Here is a tiny trained network, its code and every weight. The questions are about switching its units off for an input and a class, where a switched-off unit gives its printed mean instead of its output.

import numpy as np


def w(rows, s, z=0):
    codes = np.array(rows[::2]) - 128.0
    scale = np.full(codes.shape[1], s)
    scale[-1] = z or s
    return codes * scale


def f(y):
    return np.maximum(y, 0)


def log_softmax(a):
    a = a - a.max(-1, keepdims=True)
    return a - np.log(np.exp(a).sum(-1, keepdims=True))


def net(x, mask):
    res = np.array(x, float).reshape(1, 5) / 4 @ E
    y = f(res @ A[0][:, :-1].T + A[0][:, -1])
    res = res + np.where(mask, y, B[0][:, -1]) @ B[0][:, :-1]
    return log_softmax(res[-1] @ U[:, :-1].T + U[:, -1])


A, B = {}, {}
E = w([
[89,126,55,136,68,1,125,160],'x0',
[188,71,149,134,97,99,125,100],'x1',
[128,23,8,177,142,165,104,153],'x2',
[155,149,93,197,104,148,215,87],'x3',
[161,111,105,95,242,72,165,73],'x4',
],0.0098)
A[0] = w([
[140,79,102,183,137,155,93,176,82],'N0',
[158,57,148,83,119,103,88,85,152],'N1',
[189,99,141,134,118,204,137,109,108],'N2',
[192,135,142,173,100,98,178,102,112],'N3',
[134,86,112,178,190,120,152,165,76],'N4',
[108,138,124,108,147,175,114,109,48],'N5',
[140,114,147,83,144,192,162,81,74],'N6',
[126,141,100,170,111,77,129,106,65],'N7',
[169,92,101,113,170,85,155,103,34],'N8',
[117,143,118,144,143,168,180,107,117],'N9',
[115,118,133,95,150,123,47,169,49],'N10',
[102,97,138,155,52,181,108,149,3],'N11',
[122,108,122,140,251,103,143,104,23],'N12',
[162,152,62,148,108,164,163,115,46],'N13',
],0.015,0.0061)
B[0] = w([
[191,240,217,114,179,53,117,97,240],'N0',
[155,128,129,165,173,201,106,254,239],'N1',
[54,100,88,108,136,61,126,186,254],'N2',
[127,202,114,112,164,194,74,177,215],'N3',
[138,187,206,89,152,78,113,204,203],'N4',
[47,137,72,86,121,56,124,198,170],'N5',
[71,136,73,71,105,25,124,175,240],'N6',
[77,114,90,90,110,102,82,202,187],'N7',
[38,95,169,80,63,140,209,88,210],'N8',
[95,139,148,102,162,182,86,172,203],'N9',
[97,170,56,94,149,202,98,101,211],'N10',
[57,79,166,52,29,163,226,89,230],'N11',
[97,117,158,76,65,172,233,126,248],'N12',
[132,136,102,98,168,216,58,127,198],'N13',
],0.009,0.0089)
U = w([
[89,108,152,98,66,171,156,104,102],'0',
[108,152,125,122,136,148,82,171,255],'1',
[86,121,46,109,105,33,75,181,38],'2',
[146,232,244,100,151,83,67,135,50],'3',
[136,154,68,81,157,244,55,147,39],'4',
[123,119,125,133,189,125,83,110,176],'5',
[223,20,42,225,245,108,149,34,1],'6',
[252,48,166,208,219,186,60,6,1],'7',
],0.012,0.0097)

Each question gives the input, the list of numbers given to net, and the class t.
The units are the neurons (one row each of A and B). Each row of codes is followed by its name. A weight is (code - 128) times the scale printed after its matrix; where a second scale follows, it is the last column's (A, B and U).
mask holds one flag per neuron, in row order. A switched-off neuron (its flag False) gives its mean, the last column of its row in B, instead of its output. The means were averaged over made-up inputs and are rounded, as every weight is.
A unit's drop is (log p(t) with every unit on - log p(t) with that unit switched off) / (log p(t) with every unit on - log p(t) with every unit switched off).
The circuit of an input: a set's keep is (log p(t) with only the set's units on - log p(t) with every unit switched off) / (log p(t) with every unit on - log p(t) with every unit switched off). Starting from the 12 units with the biggest drops (on a tie, the unit counted first), units are removed one at a time, each time the one whose removal leaves the highest keep (on an exact tie, the one counted first), for as long as the keep stays at least 0.8.
units of the circuit, in order: the units of the circuit, biggest drop first
unit that matters most: the unit with the biggest drop
top k neurons: the k neurons with the biggest drops, biggest first
input [5,3,6,-4,3], class 3: units of the circuit, in order => N0, N4
input [6,5,6,5,-8], class 0: unit that matters most => N11
input [6,-3,-5,-7,1], class 4: units of the circuit, in order => N10, N6
input [-3,2,-1,5,-2], class 4: units of the circuit, in order => N3, N13
input [-6,-5,-6,5,4], class 2: units of the circuit, in order => N6, N0
input [-8,6,-4,-6,-7], class 2: units of the circuit, in order => N2, N6
input [1,2,1,-2,-4], class 0: units of the circuit, in order => N11, N3
input [-4,1,-6,-7,-1], class 4: top 2 neurons => N0, N10
input [2,4,6,8,-2], class 4: top 2 neurons => N13, N3
input [-1,1,-6,4,8], class 0: top 2 neurons => N12, N8
input [3,3,-5,6,4], class 4: units of the circuit, in order => N3, N0
input [-3,4,8,-6,0], class 3: top 2 neurons => N0, N4
input [0,7,-5,-5,-6], class 1: top 2 neurons => N12, N1
input [1,0,-4,6,4], class 4: units of the circuit, in order => N3, N0
input [-2,-1,5,-7,7], class 0: units of the circuit, in order => N12
input [4,8,7,1,-1], class 1: top 2 neurons => N1, N7
input [-5,6,-6,5,-4], class 1: units of the circuit, in order => N0, N3, N2
input [3,8,5,1,-4], class 1: top 4 neurons => N1, N11, N7, N6
input [7,6,-5,8,-1], class 4: top 4 neurons => N3, N6, N2, N0
input [6,3,-3,7,-1], class 4: top 3 neurons => N3, N6, N2
input [0,-3,7,-3,-4], class 3: units of the circuit, in order => N0
input [-8,-8,-8,2,-2], class 1: top 2 neurons => N9, N0
input [-7,2,-7,4,-1], class 2: units of the circuit, in order => N6, N2
input [8,5,7,0,8], class 0: top 2 neurons => N8, N12
